Below is a small trained network, with its code and all its weights. Each question gives an input and a class and asks what happens when units are switched off, that is, made to give their printed mean instead of their output.

import numpy as np


def w(rows, s, z=0):
    codes = np.array(rows[::2]) - 128.0
    scale = np.full(codes.shape[1], s)
    scale[-1] = z or s
    return codes * scale


def f(y):
    return y / 2 * (1 + np.tanh(0.7978845608 * (y + 0.044715 * y**3)))


def log_softmax(a):
    a = a - a.max(-1, keepdims=True)
    return a - np.log(np.exp(a).sum(-1, keepdims=True))


def net(x, mask):
    res = np.array(x, float).reshape(1, 4) / 4 @ E
    y = f(res @ A[0][:, :-1].T + A[0][:, -1])
    res = res + np.where(mask, y, B[0][:, -1]) @ B[0][:, :-1]
    return log_softmax(res[-1] @ U[:, :-1].T + U[:, -1])


A, B = {}, {}
E = w([
[162,79,96,41,124,166,81,119,14,153,13],'x0',
[78,190,137,157,108,193,126,125,46,4,190],'x1',
[152,119,70,148,76,114,237,97,110,248,201],'x2',
[120,157,36,254,106,200,120,95,67,157,78],'x3',
],0.0091)
A[0] = w([
[132,128,122,153,127,137,126,123,90,106,89,206],'neuron 1',
[127,129,119,198,119,121,152,128,168,161,181,250],'neuron 2',
[134,131,121,109,120,130,137,119,88,122,142,98],'neuron 3',
[127,130,127,92,135,122,121,130,114,151,95,122],'neuron 4',
[136,123,102,112,125,121,145,119,117,226,95,110],'neuron 5',
[134,127,132,96,129,130,125,129,104,147,77,50],'neuron 6',
[127,125,163,77,131,104,129,132,253,133,138,159],'neuron 7',
[134,125,132,70,127,118,144,126,79,149,148,254],'neuron 8',
],0.027,0.0033)
B[0] = w([
[111,157,125,137,153,140,82,157,93,99,94,185],'neuron 1',
[138,202,103,152,120,146,165,57,168,128,182,223],'neuron 2',
[112,138,135,93,150,144,130,152,106,114,165,158],'neuron 3',
[132,76,104,138,104,147,181,93,133,73,108,178],'neuron 4',
[130,49,124,193,118,113,108,146,124,251,154,232],'neuron 5',
[132,104,112,153,95,148,100,102,164,46,138,189],'neuron 6',
[166,134,160,91,175,10,142,154,99,111,107,255],'neuron 7',
[104,89,149,63,117,171,133,147,145,149,156,190],'neuron 8',
],0.02,0.027)
U = w([
[207,115,169,76,197,23,158,125,128,108,152,233],'0',
[132,96,111,108,114,155,87,93,146,64,76,7],'1',
[117,241,83,156,170,156,165,35,152,131,208,197],'2',
[75,118,169,2,122,192,147,161,124,127,191,154],'3',
[160,132,122,175,121,114,138,118,159,253,159,129],'4',
[75,182,100,143,164,185,42,149,50,93,60,150],'5',
[133,35,95,153,110,138,61,151,99,147,130,22],'6',
],0.0081,0.002)

Each question gives the input, the list of numbers given to net, and the class t.
The units are the neurons (one row each of A and B). Each row of codes is followed by its name. A weight is (code - 128) times the scale printed after its matrix; where a second scale follows, it is the last column's (A, B and U).
mask holds one flag per neuron, in row order. A switched-off neuron (its flag False) gives its mean, the last column of its row in B, instead of its output. The means were averaged over made-up inputs and are rounded, as every weight is.
A unit's drop is (log p(t) with every unit on - log p(t) with that unit switched off) / (log p(t) with every unit on - log p(t) with every unit switched off).
The circuit of an input: a set's keep is (log p(t) with only the set's units on - log p(t) with every unit switched off) / (log p(t) with every unit on - log p(t) with every unit switched off). Starting from all 8 units, units are removed one at a time, each time the one whose removal leaves the highest keep (on an exact tie, the one counted first), for as long as the keep stays at least 0.8.
units of the circuit, in order: the units of the circuit, biggest drop first
most important unit: the unit with the biggest drop
top k neurons: the k neurons with the biggest drops, biggest first
drop of u: that unit's drop, to one decimal
input [8,4,-2,7], class 5: most important unit => neuron 1
input [1,6,-3,-2], class 5: units of the circuit, in order => (neuron 7; neuron 2; neuron 5)
input [6,-6,5,-3], class 6: units of the circuit, in order => (neuron 2; neuron 6)
input [3,1,-1,-3], class 3: units of the circuit, in order => (neuron 7; neuron 8)
input [4,-5,3,4], class 6: top 2 neurons => (neuron 2; neuron 6)
input [-3,-8,-7,7], class 4: top 4 neurons => (neuron 7; neuron 6; neuron 4; neuron 3)
input [8,4,0,-2], class 3: top 2 neurons => (neuron 8; neuron 3)
input [7,0,-8,0], class 1: top 2 neurons => (neuron 6; neuron 4)
input [-3,6,-3,4], class 5: top 2 neurons => (neuron 1; neuron 2)
input [1,4,7,6], class 2: top 2 neurons => (neuron 2; neuron 7)
input [6,-7,6,-3], class 6: top 2 neurons => (neuron 2; neuron 6)
input [3,-1,5,-1], class 4: top 2 neurons => (neuron 5; neuron 1)
input [3,-1,-2,4], class 5: top 3 neurons => (neuron 1; neuron 5; neuron 8)
input [-8,-5,8,0], class 2: units of the circuit, in order => (neuron 2)
input [4,2,-4,-2], class 1: top 2 neurons => (neuron 5; neuron 7)
input [5,2,-2,-5], class 3: top 3 neurons => (neuron 8; neuron 5; neuron 7)
input [3,-5,-4,6], class 6: drop of neuron 3 => 0.0
input [-4,3,-5,3], class 2: drop of neuron 5 => 1.0
input [-2,-5,7,-3], class 4: drop of neuron 5 => 5.4
input [5,7,3,0], class 3: units of the circuit, in order => (neuron 8)
